Here is a tiny trained network, its code and every weight. The questions are about switching its units off for an input and a class, where a switched-off unit gives its printed mean instead of its output.

import numpy as np


def w(rows, s, z=0):
    codes = np.array(rows[::2]) - 128.0
    scale = np.full(codes.shape[1], s)
    scale[-1] = z or s
    return codes * scale


def f(y):
    return np.maximum(y, 0)


def log_softmax(a):
    a = a - a.max(-1, keepdims=True)
    return a - np.log(np.exp(a).sum(-1, keepdims=True))


def net(x, mask):
    res = np.array(x, float).reshape(1, 4) / 4 @ E
    y = f(res @ A[0][:, :-1].T + A[0][:, -1])
    res = res + np.where(mask, y, B[0][:, -1]) @ B[0][:, :-1]
    return log_softmax(res[-1] @ U[:, :-1].T + U[:, -1])


A, B = {}, {}
E = w([
[95,34,223,110,150,119,180,122],'x0',
[220,59,56,96,151,52,128,170],'x1',
[141,60,119,38,95,247,139,94],'x2',
[221,150,105,160,101,54,201,63],'x3',
],0.011)
A[0] = w([
[98,95,134,136,141,125,58,230,31],'n1',
[105,127,132,87,134,162,93,182,45],'n2',
[111,159,175,203,202,100,105,142,98],'n3',
[100,170,123,80,175,183,97,187,170],'n4',
[174,73,78,134,141,115,135,172,100],'n5',
[152,151,80,133,170,134,216,64,164],'n6',
[104,116,77,119,88,84,178,48,1],'n7',
[162,101,63,91,155,89,96,154,155],'n8',
[175,84,100,97,96,94,117,230,42],'n9',
[227,106,128,158,159,129,137,73,19],'n10',
[90,207,134,179,75,188,109,68,166],'n11',
[107,169,155,107,147,185,115,198,92],'n12',
[140,220,76,42,119,151,124,116,59],'n13',
[190,56,114,177,92,101,131,155,149],'n14',
[92,160,186,177,99,69,165,183,207],'n15',
[153,149,100,81,80,93,83,155,78],'n16',
[136,103,104,121,80,245,184,86,120],'n17',
[99,175,184,92,143,143,94,132,117],'n18',
[118,96,94,143,166,158,104,184,31],'n19',
[150,190,198,134,60,142,171,110,79],'n20',
[192,174,49,138,172,133,52,161,133],'n21',
[113,141,103,150,209,81,148,181,87],'n22',
[79,90,122,91,58,135,146,95,51],'n23',
[164,130,119,145,126,118,126,77,128],'n24',
[136,159,156,91,89,189,127,72,165],'n25',
[88,182,163,168,126,114,152,145,128],'n26',
[98,119,110,125,153,153,123,192,9],'n27',
[135,21,236,130,159,76,173,117,158],'n28',
[210,202,101,158,72,152,68,164,8],'n29',
[163,112,146,122,84,115,114,29,60],'n30',
[104,113,117,162,200,190,124,170,86],'n31',
[138,170,168,123,62,116,154,46,128],'n32',
[125,155,126,180,170,109,140,191,115],'n33',
[135,92,121,72,102,174,161,138,51],'n34',
],0.011,0.00095)
B[0] = w([
[113,165,114,146,119,86,199,167,199],'n1',
[124,158,100,176,107,96,165,145,190],'n2',
[187,98,41,113,128,181,124,83,215],'n3',
[150,157,144,119,198,79,178,152,212],'n4',
[113,52,172,204,219,116,125,73,202],'n5',
[143,144,155,149,144,75,159,170,196],'n6',
[146,181,112,111,124,137,188,190,181],'n7',
[118,73,173,116,189,129,87,110,213],'n8',
[81,31,160,187,225,131,71,118,208],'n9',
[104,161,116,149,150,96,163,171,199],'n10',
[82,67,201,131,152,133,52,102,251],'n11',
[115,147,118,146,152,93,187,125,204],'n12',
[142,172,153,92,42,168,124,113,206],'n13',
[83,109,154,113,142,149,119,155,198],'n14',
[182,107,77,115,95,166,89,122,216],'n15',
[66,134,181,87,76,162,102,135,181],'n16',
[216,79,75,128,138,127,137,67,240],'n17',
[94,154,138,177,181,107,121,156,199],'n18',
[104,175,114,129,151,81,177,152,169],'n19',
[52,82,196,191,210,97,188,153,195],'n20',
[129,154,168,70,97,164,98,102,234],'n21',
[190,108,89,123,94,153,119,118,190],'n22',
[119,101,104,77,133,138,116,127,183],'n23',
[88,132,77,174,137,104,191,132,171],'n24',
[162,69,104,150,122,156,88,108,208],'n25',
[186,50,106,132,179,184,84,90,204],'n26',
[154,162,124,151,101,116,185,137,170],'n27',
[80,217,166,24,1,164,44,150,247],'n28',
[93,198,160,105,78,122,101,132,224],'n29',
[131,147,111,96,133,86,193,114,180],'n30',
[109,189,124,143,163,145,134,176,184],'n31',
[115,130,139,141,199,74,154,213,196],'n32',
[157,99,58,149,103,146,130,106,188],'n33',
[158,124,53,100,83,101,123,85,198],'n34',
],0.0072,0.012)
U = w([
[95,77,221,147,186,139,82,123,253],'0',
[224,103,8,110,92,162,110,87,104],'1',
[115,195,139,136,143,74,211,211,46],'2',
[106,194,242,66,7,165,63,139,79],'3',
],0.013,0.002)

Each question gives the input, the list of numbers given to net, and the class t.
The units are the neurons (one row each of A and B). Each row of codes is followed by its name. A weight is (code - 128) times the scale printed after its matrix; where a second scale follows, it is the last column's (A, B and U).
mask holds one flag per neuron, in row order. A switched-off neuron (its flag False) gives its mean, the last column of its row in B, instead of its output. The means were averaged over made-up inputs and are rounded, as every weight is.
A unit's drop is (log p(t) with every unit on - log p(t) with that unit switched off) / (log p(t) with every unit on - log p(t) with every unit switched off).
The circuit of an input: a set's keep is (log p(t) with only the set's units on - log p(t) with every unit switched off) / (log p(t) with every unit on - log p(t) with every unit switched off). Starting from the 12 units with the biggest drops (on a tie, the unit counted first), units are removed one at a time, each time the one whose removal leaves the highest keep (on an exact tie, the one counted first), for as long as the keep stays at least 0.8.
circuit, biggest first: the units of the circuit, biggest drop first
unit that matters most: the unit with the biggest drop
top k neurons: the k neurons with the biggest drops, biggest first
drop when u is switched off: that unit's drop, to one decimal
input [-7,0,-7,7], class 1: top 2 neurons : (n28 n3)
input [-4,-2,-4,-3], class 1: circuit, biggest first : (n3 n20)
input [7,-4,-3,-2], class 3: circuit, biggest first : (n28)
input [6,-2,6,-4], class 1: circuit, biggest first : (n17 n34)
input [5,-4,0,5], class 2: top 3 neurons : (n32 n20 n21)
input [5,8,-2,6], class 0: top 2 neurons : (n9 n5)
input [1,-3,-4,-5], class 2: top 2 neurons : (n17 n1)
input [-7,-8,4,8], class 0: top 3 neurons : (n11 n25 n20)
input [-8,2,-7,-2], class 3: top 3 neurons : (n29 n21 n16)
input [5,8,8,-2], class 0: top 3 neurons : (n9 n5 n8)
input [-2,-2,3,-3], class 1: top 3 neurons : (n28 n20 n17)
input [-3,-7,6,8], class 2: top 4 neurons : (n32 n20 n7 n30)
input [3,0,-5,5], class 1: top 2 neurons : (n15 n3)
input [-4,-4,-1,5], class 2: circuit, biggest first : (n32)
input [-3,-7,-2,6], class 0: top 2 neurons : (n11 n26)
input [-5,-6,-7,2], class 1: top 3 neurons : (n3 n15 n33)
input [-2,-6,-5,4], class 0: top 2 neurons : (n20 n11)
input [-4,7,1,8], class 2: drop when n6 is switched off : 0.2
input [2,2,8,-2], class 1: drop when n6 is switched off : 0.0
input [-5,0,-2,-4], class 3: unit that matters most : n21
input [6,5,-3,2], class 3: drop when n20 is switched off : 0.1
input [-1,-3,-2,-4], class 2: drop when n8 is switched off : 0.2
